Below is a small trained network, with its code and all its weights. Each question gives an input and a target symbol and asks what happens when units are switched off, that is, made to give their printed mean instead of their output.

import numpy as np


def w(rows, s, z=0):
    codes = np.array(rows[::2]) - 128.0
    scale = np.full(codes.shape[1], s)
    scale[-1] = z or s
    return codes * scale


def f(y):
    return y / 2 * (1 + np.tanh(0.7978845608 * (y + 0.044715 * y**3)))


def softmax(a):
    e = np.exp(a - a.max(-1, keepdims=True))
    return e / e.sum(-1, keepdims=True)


def log_softmax(a):
    a = a - a.max(-1, keepdims=True)
    return a - np.log(np.exp(a).sum(-1, keepdims=True))


def net(x, mask):
    ids = ['αβεζηλξπφψω'.index(c) for c in x.split()]
    T = len(ids)
    res = E[ids] + P[:T]
    u = 0
    for l in range(2):
        q, k, v = (res @ M[l].T for M in (Q, K, V))
        z = softmax(np.where(np.tri(T) > 0, q @ k.T / 3**0.5, -1e9)) @ v
        res = res + np.where(mask[u], z, O[l][:, -1]) @ O[l][:, :-1]
        u += 1
        y = f(res @ A[l][:, :-1].T + A[l][:, -1])
        res = res + np.where(mask[u : u + 4], y, B[l][:, -1]) @ B[l][:, :-1]
        u += 4
    return log_softmax(res[-1] @ U[:, :-1].T + U[:, -1])


Q, K, V, O, A, B = {}, {}, {}, {}, {}, {}
E = w([
[153,105,186,149],'α',
[150,108,221,159],'β',
[139,164,209,162],'ε',
[130,186,90,197],'ζ',
[188,99,163,165],'η',
[122,151,112,81],'λ',
[74,191,70,155],'ξ',
[107,2,58,222],'π',
[185,152,117,97],'φ',
[147,87,186,124],'ψ',
[158,39,58,23],'ω',
],0.0067)
P = w([
[245,108,177,254],'0',
[44,60,110,140],'1',
[38,141,215,51],'2',
[223,167,76,178],'3',
[91,55,112,113],'4',
[41,180,205,79],'5',
[209,186,37,148],'6',
[102,55,106,105],'7',
[43,199,202,91],'8',
[209,181,9,108],'9',
[106,50,90,104],'10',
[42,215,206,106],'11',
[198,209,11,137],'12',
[98,56,105,125],'13',
],0.0058)
Q[0] = w([
[242,101,132,146],'L0H0',
[2,151,143,122],'L0H0',
[249,102,90,142],'L0H0',
],0.0077)
K[0] = w([
[255,142,130,209],'L0H0',
[16,88,139,31],'L0H0',
[246,202,87,236],'L0H0',
],0.007)
V[0] = w([
[223,125,112,207],'L0H0',
[3,101,146,79],'L0H0',
[46,161,29,118],'L0H0',
],0.0061)
O[0] = w([
[234,94,85,172,135],'L0H0',
[3,142,153,109,164],'L0H0',
[69,135,43,115,254],'L0H0',
],0.0065,0.00076)
A[0] = w([
[214,184,3,119,252],'L0N0',
[54,76,48,70,177],'L0N1',
[215,51,104,207,237],'L0N2',
[30,183,173,102,249],'L0N3',
],0.0069,0.0041)
B[0] = w([
[198,178,20,106,253],'L0N0',
[2,54,80,81,205],'L0N1',
[236,103,154,177,217],'L0N2',
[4,176,197,122,246],'L0N3',
],0.0058,0.0052)
Q[1] = w([
[181,146,74,146],'L1H0',
[76,187,158,148],'L1H0',
[236,47,3,110],'L1H0',
],0.005)
K[1] = w([
[51,178,237,246],'L1H0',
[129,105,102,21],'L1H0',
[113,210,183,254],'L1H0',
],0.0032)
V[1] = w([
[161,64,87,31],'L1H0',
[209,63,90,2],'L1H0',
[151,55,69,190],'L1H0',
],0.005)
O[1] = w([
[134,38,135,2,105],'L1H0',
[165,18,163,10,108],'L1H0',
[109,24,89,160,248],'L1H0',
],0.0048,0.0011)
A[1] = w([
[86,141,224,64,235],'L1N0',
[169,3,174,206,252],'L1N1',
[211,112,102,201,170],'L1N2',
[76,32,107,36,150],'L1N3',
],0.0063,0.0027)
B[1] = w([
[153,183,226,71,248],'L1N0',
[87,220,183,253,200],'L1N1',
[224,109,171,123,253],'L1N2',
[158,8,151,59,238],'L1N3',
],0.0055,0.0048)
U = w([
[232,148,146,144,203],'α',
[194,159,80,93,158],'β',
[100,225,8,160,174],'ε',
[150,1,82,91,3],'ζ',
[91,44,114,214,19],'η',
[119,92,170,147,114],'λ',
[77,239,193,133,99],'ξ',
[19,75,72,165,222],'π',
[123,147,171,132,36],'φ',
[108,169,213,150,124],'ψ',
[137,42,157,31,142],'ω',
],0.0057,0.0029)

Each question gives the input, a string of symbols that net reads in full, and the target symbol t.
The units are the heads (3 rows each of Q, K, V and O) and the neurons (one row each of A and B). Each row of codes is followed by its name. A weight is (code - 128) times the scale printed after its matrix; where a second scale follows, it is the last column's (O, A, B and U).
mask holds one flag per unit, layer by layer, with each layer's heads first. A switched-off unit (its flag False) gives its mean, the last column of its rows in O or B, instead of its output. The means were averaged over made-up inputs and are rounded, as every weight is.
A unit's drop is (log p(t) with every unit on - log p(t) with that unit switched off) / (log p(t) with every unit on - log p(t) with every unit switched off).
The circuit of an input: a set's keep is (log p(t) with only the set's units on - log p(t) with every unit switched off) / (log p(t) with every unit on - log p(t) with every unit switched off). Starting from all 10 units, units are removed one at a time, each time the one whose removal leaves the highest keep (on an exact tie, the one counted first), for as long as the keep stays at least 0.8.
circuit, biggest first: the units of the circuit, biggest drop first
top k neurons: the k neurons with the biggest drops, biggest first
top k neurons in layer l: the k neurons of layer l with the biggest drops, biggest first
input ψ ω λ β ω λ ω α λ ψ ε ω π, target α: circuit, biggest first	L0H0, L0N2, L1N2, L0N3
input η ξ β, target ξ: top 2 neurons in layer 0	L0N3, L0N1
input ξ λ ξ η, target α: top neuron in layer 0	L0N2
input ξ λ λ, target ξ: circuit, biggest first	L0N3, L0H0, L1N0
input λ ζ ω ω ξ λ ζ ξ ξ ξ ω ξ, target ω: top 2 neurons in layer 0	L0N3, L0N0
input π ψ ξ ψ λ λ ω, target α: circuit, biggest first	L0H0, L0N2, L1N2, L0N3
input ξ ξ ξ, target ξ: circuit, biggest first	L0N3, L1N0, L0H0
input ζ λ ξ ξ π ξ φ λ ξ ω η β, target ω: top 4 neurons	L0N0, L0N3, L1N3, L0N2
input α ω β, target ω: top 2 neurons	L1N3, L0N3
input η ξ ξ λ, target α: circuit, biggest first	L0H0, L1N2, L0N2, L0N1
input ψ ξ ζ ω ξ ξ, target ω: top 3 neurons	L0N0, L0N3, L1N3
input λ ξ λ ω η π ω β α, target ω: top 2 neurons	L0N0, L0N3
input λ ξ λ, target ξ: top 3 neurons	L0N3, L1N0, L0N2
input η ξ ξ ψ ξ λ ψ λ λ ζ, target α: circuit, biggest first	L0H0, L1N2, L0N2, L0N3
input π ω π, target ω: top neuron	L1N3
input ψ ξ λ ω ξ ω, target ω: top 2 neurons	L1N3, L0N0
input ξ ξ λ ξ ξ β, target ξ: top 2 neurons	L0N3, L1N0
input ξ λ ξ ω β ζ ξ ω π ξ ω β ω, target ε: top 3 neurons	L0N0, L1N3, L1N0
input ω π η ξ ω ε, target ω: top 2 neurons in layer 1	L1N3, L1N1
input ξ η ξ ω η ξ ω ω φ, target ω: top 2 neurons	L0N3, L0N0
input ξ ξ ξ λ ξ ξ ω λ ε, target ω: top 2 neurons	L0N0, L0N3
input λ ξ ξ ξ ζ ω λ ω λ, target ω: top 2 neurons	L1N3, L0N3
input λ φ ω λ ω ξ ξ ξ φ π, target α: top 4 neurons	L0N2, L1N2, L0N3, L0N0
input ψ λ ψ φ ξ ψ ξ ω λ λ λ ω, target ω: top 3 neurons in layer 1	L1N3, L1N1, L1N0
input ψ ξ ξ ε, target α: top neuron in layer 1	L1N2
input ψ ω π, target ω: top 3 neurons in layer 0	L0N3, L0N1, L0N2
input ψ ω ξ β, target α: top 3 neurons in layer 0	L0N2, L0N3, L0N1
input ξ ω φ, target ω: top 2 neurons	L1N3, L0N3
input π ω ε λ, target α: top neuron	L1N2
